Below are the code and all the weights of a small trained network. Each question names an input and a target symbol and asks about switching units off, where a switched-off unit gives its printed mean instead of its output.

import numpy as np


def w(rows, s, z=0):
    codes = np.array(rows[::2]) - 128.0
    scale = np.full(codes.shape[1], s)
    scale[-1] = z or s
    return codes * scale


def f(y):
    return y / 2 * (1 + np.tanh(0.7978845608 * (y + 0.044715 * y**3)))


def softmax(a):
    e = np.exp(a - a.max(-1, keepdims=True))
    return e / e.sum(-1, keepdims=True)


def log_softmax(a):
    a = a - a.max(-1, keepdims=True)
    return a - np.log(np.exp(a).sum(-1, keepdims=True))


def net(x, mask):
    ids = ['αβδεζηθλξπστφψ'.index(c) for c in x.split()]
    T = len(ids)
    res = E[ids] + P[:T]
    r = res
    for j in range(2):
        rows = slice(2 * j, 2 * j + 2)
        q, k, v = (r @ M[0][rows].T for M in (Q, K, V))
        z = softmax(np.where(np.tri(T) > 0, q @ k.T / 2**0.5, -1e9)) @ v
        o = O[0][rows]
        res = res + np.where(mask[j], z, o[:, -1]) @ o[:, :-1]
    y = f(res @ A[0][:, :-1].T + A[0][:, -1])
    res = res + np.where(mask[2:6], y, B[0][:, -1]) @ B[0][:, :-1]
    return log_softmax(res[-1] @ U[:, :-1].T + U[:, -1])


Q, K, V, O, A, B = {}, {}, {}, {}, {}, {}
E = w([
[94,112,148,159],'α',
[131,241,104,166],'β',
[111,96,140,70],'δ',
[32,68,123,109],'ε',
[82,164,90,89],'ζ',
[127,95,141,53],'η',
[208,155,133,7],'θ',
[98,167,81,128],'λ',
[140,199,93,93],'ξ',
[4,48,110,168],'π',
[30,171,65,139],'σ',
[103,182,86,99],'τ',
[176,177,188,99],'φ',
[84,198,123,148],'ψ',
],0.015)
P = w([
[143,252,18,127],'0',
[142,46,92,111],'1',
[67,188,149,85],'2',
[105,67,104,192],'3',
[84,163,174,102],'4',
[104,58,100,186],'5',
[102,167,178,61],'6',
[105,58,86,164],'7',
[107,182,169,53],'8',
],0.013)
Q[0] = w([
[44,154,164,1],'H1',
[75,180,204,93],'H1',
[151,155,25,175],'H2',
[140,195,130,72],'H2',
],0.0092)
K[0] = w([
[156,164,39,136],'H1',
[144,191,1,84],'H1',
[108,150,118,71],'H2',
[177,192,54,123],'H2',
],0.0086)
V[0] = w([
[135,56,177,43],'H1',
[9,97,109,128],'H1',
[123,188,170,168],'H2',
[91,90,121,173],'H2',
],0.014)
O[0] = w([
[195,120,190,120,2],'H1',
[160,95,69,1,138],'H1',
[70,77,128,133,112],'H2',
[183,179,151,108,61],'H2',
],0.015,0.0079)
A[0] = w([
[2,133,119,63,40],'N1',
[130,2,66,164,146],'N2',
[246,89,100,112,255],'N3',
[31,34,140,115,32],'N4',
],0.0055,0.0045)
B[0] = w([
[254,158,75,216,254],'N1',
[40,89,185,204,171],'N2',
[92,92,239,212,202],'N3',
[128,128,136,167,180],'N4',
],0.0099,0.0087)
U = w([
[141,72,75,127,107],'α',
[176,82,101,102,135],'β',
[60,171,205,152,187],'δ',
[40,154,126,89,148],'ε',
[172,211,133,143,79],'ζ',
[122,182,140,162,12],'η',
[165,183,113,154,112],'θ',
[217,67,134,236,101],'λ',
[176,160,99,97,87],'ξ',
[123,68,103,152,111],'π',
[85,128,113,128,149],'σ',
[166,56,87,154,96],'τ',
[53,254,152,69,254],'φ',
[147,159,164,182,131],'ψ',
],0.0098,0.0052)

Each question gives the input, a string of symbols that net reads in full, and the target symbol t.
The units are the heads (2 rows each of Q, K, V and O) and the neurons (one row each of A and B). Each row of codes is followed by its name. A weight is (code - 128) times the scale printed after its matrix; where a second scale follows, it is the last column's (O, A, B and U).
mask holds one flag per unit, heads first, then neurons. A switched-off unit (its flag False) gives its mean, the last column of its rows in O or B, instead of its output. The means were averaged over made-up inputs and are rounded, as every weight is.
A unit's drop is (log p(t) with every unit on - log p(t) with that unit switched off) / (log p(t) with every unit on - log p(t) with every unit switched off).
The circuit of an input: a set's keep is (log p(t) with only the set's units on - log p(t) with every unit switched off) / (log p(t) with every unit on - log p(t) with every unit switched off). Starting from all 6 units, units are removed one at a time, each time the one whose removal leaves the highest keep (on an exact tie, the one counted first), for as long as the keep stays at least 0.8.
units of the circuit, in order: the units of the circuit, biggest drop first
k most important neurons: the k neurons with the biggest drops, biggest first
heads that matter: for each layer, one digit per head in row order, 1 if its drop is at least 0.15 and else 0, layers parted by /
drop when u is switched off: that unit's drop, to one decimal
input θ β ε π, target β: units of the circuit, in order => (H1)
input π θ η π θ θ η, target ξ: units of the circuit, in order => (H1 H2)
input π θ ψ, target ξ: units of the circuit, in order => (H1 N1)
input σ β θ η η, target α: units of the circuit, in order => (H1 N1)
input η θ θ ξ η π η, target φ: heads that matter => 11
input β π η, target λ: heads that matter => 11
input β η β θ β θ σ, target λ: units of the circuit, in order => (N1 H2 H1)
input ψ η π π η π θ θ, target β: 2 most important neurons => (N1 N4)
input ψ π η η, target β: 3 most important neurons => (N1 N2 N4)
input θ ψ η, target δ: drop when N1 is switched off => 0.1
input ξ η π λ, target β: drop when H1 is switched off => 0.8
input β λ ξ, target λ: drop when H1 is switched off => 0.3
